Here is a tiny trained network, its code and every weight. The questions are about switching its units off for an input and a class, where a switched-off unit gives its printed mean instead of its output.

import numpy as np


def w(rows, s, z=0):
    codes = np.array(rows[::2]) - 128.0
    scale = np.full(codes.shape[1], s)
    scale[-1] = z or s
    return codes * scale


def f(y):
    return y / 2 * (1 + np.tanh(0.7978845608 * (y + 0.044715 * y**3)))


def log_softmax(a):
    a = a - a.max(-1, keepdims=True)
    return a - np.log(np.exp(a).sum(-1, keepdims=True))


def net(x, mask):
    res = np.array(x, float).reshape(1, 3) / 4 @ E
    y = f(res @ A[0][:, :-1].T + A[0][:, -1])
    res = res + np.where(mask, y, B[0][:, -1]) @ B[0][:, :-1]
    return log_softmax(res[-1] @ U[:, :-1].T + U[:, -1])


A, B = {}, {}
E = w([
[88,90,220,221,156,161,16,41,116,90],'x0',
[60,96,199,42,110,186,123,129,124,182],'x1',
[96,161,166,99,57,90,8,126,104,156],'x2',
],0.013)
A[0] = w([
[177,201,47,60,63,22,158,255,171,183,117],'N1',
[224,130,84,230,135,90,186,64,205,32,141],'N2',
[78,79,132,67,121,157,186,153,134,130,98],'N3',
[107,99,159,217,147,51,96,42,127,71,254],'N4',
[106,88,133,112,138,190,221,113,152,178,164],'N5',
[115,119,90,60,99,215,191,174,178,246,237],'N6',
[54,69,160,67,131,235,165,122,143,152,139],'N7',
],0.0076,0.0047)
B[0] = w([
[38,188,101,138,175,25,104,188,2,66,250],'N1',
[207,97,88,222,125,181,142,111,146,79,219],'N2',
[155,121,144,64,151,168,92,199,149,182,169],'N3',
[117,150,113,158,102,215,76,2,221,117,213],'N4',
[168,68,124,94,87,105,178,96,121,128,184],'N5',
[47,86,109,55,152,78,184,226,98,163,229],'N6',
[136,58,198,67,129,166,178,135,191,141,192],'N7',
],0.0093,0.018)
U = w([
[69,177,86,120,148,58,126,169,79,85,160],'0',
[132,201,119,166,140,169,98,116,132,117,48],'1',
[92,84,175,85,131,146,168,161,158,182,229],'2',
[200,112,36,186,137,150,144,103,189,76,197],'3',
[172,110,112,167,156,101,167,136,84,103,2],'4',
[59,110,236,162,94,162,3,57,159,125,180],'5',
],0.013,0.0041)

Each question gives the input, the list of numbers given to net, and the class t.
The units are the neurons (one row each of A and B). Each row of codes is followed by its name. A weight is (code - 128) times the scale printed after its matrix; where a second scale follows, it is the last column's (A, B and U).
mask holds one flag per neuron, in row order. A switched-off neuron (its flag False) gives its mean, the last column of its row in B, instead of its output. The means were averaged over made-up inputs and are rounded, as every weight is.
A unit's drop is (log p(t) with every unit on - log p(t) with that unit switched off) / (log p(t) with every unit on - log p(t) with every unit switched off).
The circuit of an input: a set's keep is (log p(t) with only the set's units on - log p(t) with every unit switched off) / (log p(t) with every unit on - log p(t) with every unit switched off). Starting from all 7 units, units are removed one at a time, each time the one whose removal leaves the highest keep (on an exact tie, the one counted first), for as long as the keep stays at least 0.8.
units of the circuit, in order: the units of the circuit, biggest drop first
most important unit: the unit with the biggest drop
k most important neurons: the k neurons with the biggest drops, biggest first
drop of u: that unit's drop, to one decimal
input [0,-5,8], class 5: most important unit => N6
input [-6,-8,-7], class 4: 4 most important neurons => (N2; N1; N4; N5)
input [-1,-1,-4], class 3: 3 most important neurons => (N1; N2; N6)
input [-4,-3,-8], class 4: units of the circuit, in order => (N2; N4; N1; N6)
input [-1,0,-3], class 2: 3 most important neurons => (N1; N4; N2)
input [-1,-7,5], class 3: 3 most important neurons => (N6; N2; N4)
input [8,1,-8], class 3: 2 most important neurons => (N2; N1)
input [8,-7,-1], class 3: drop of N2 => 5.4
input [-7,-6,-6], class 0: drop of N1 => 3.9
input [-1,-4,1], class 3: drop of N6 => 1.0
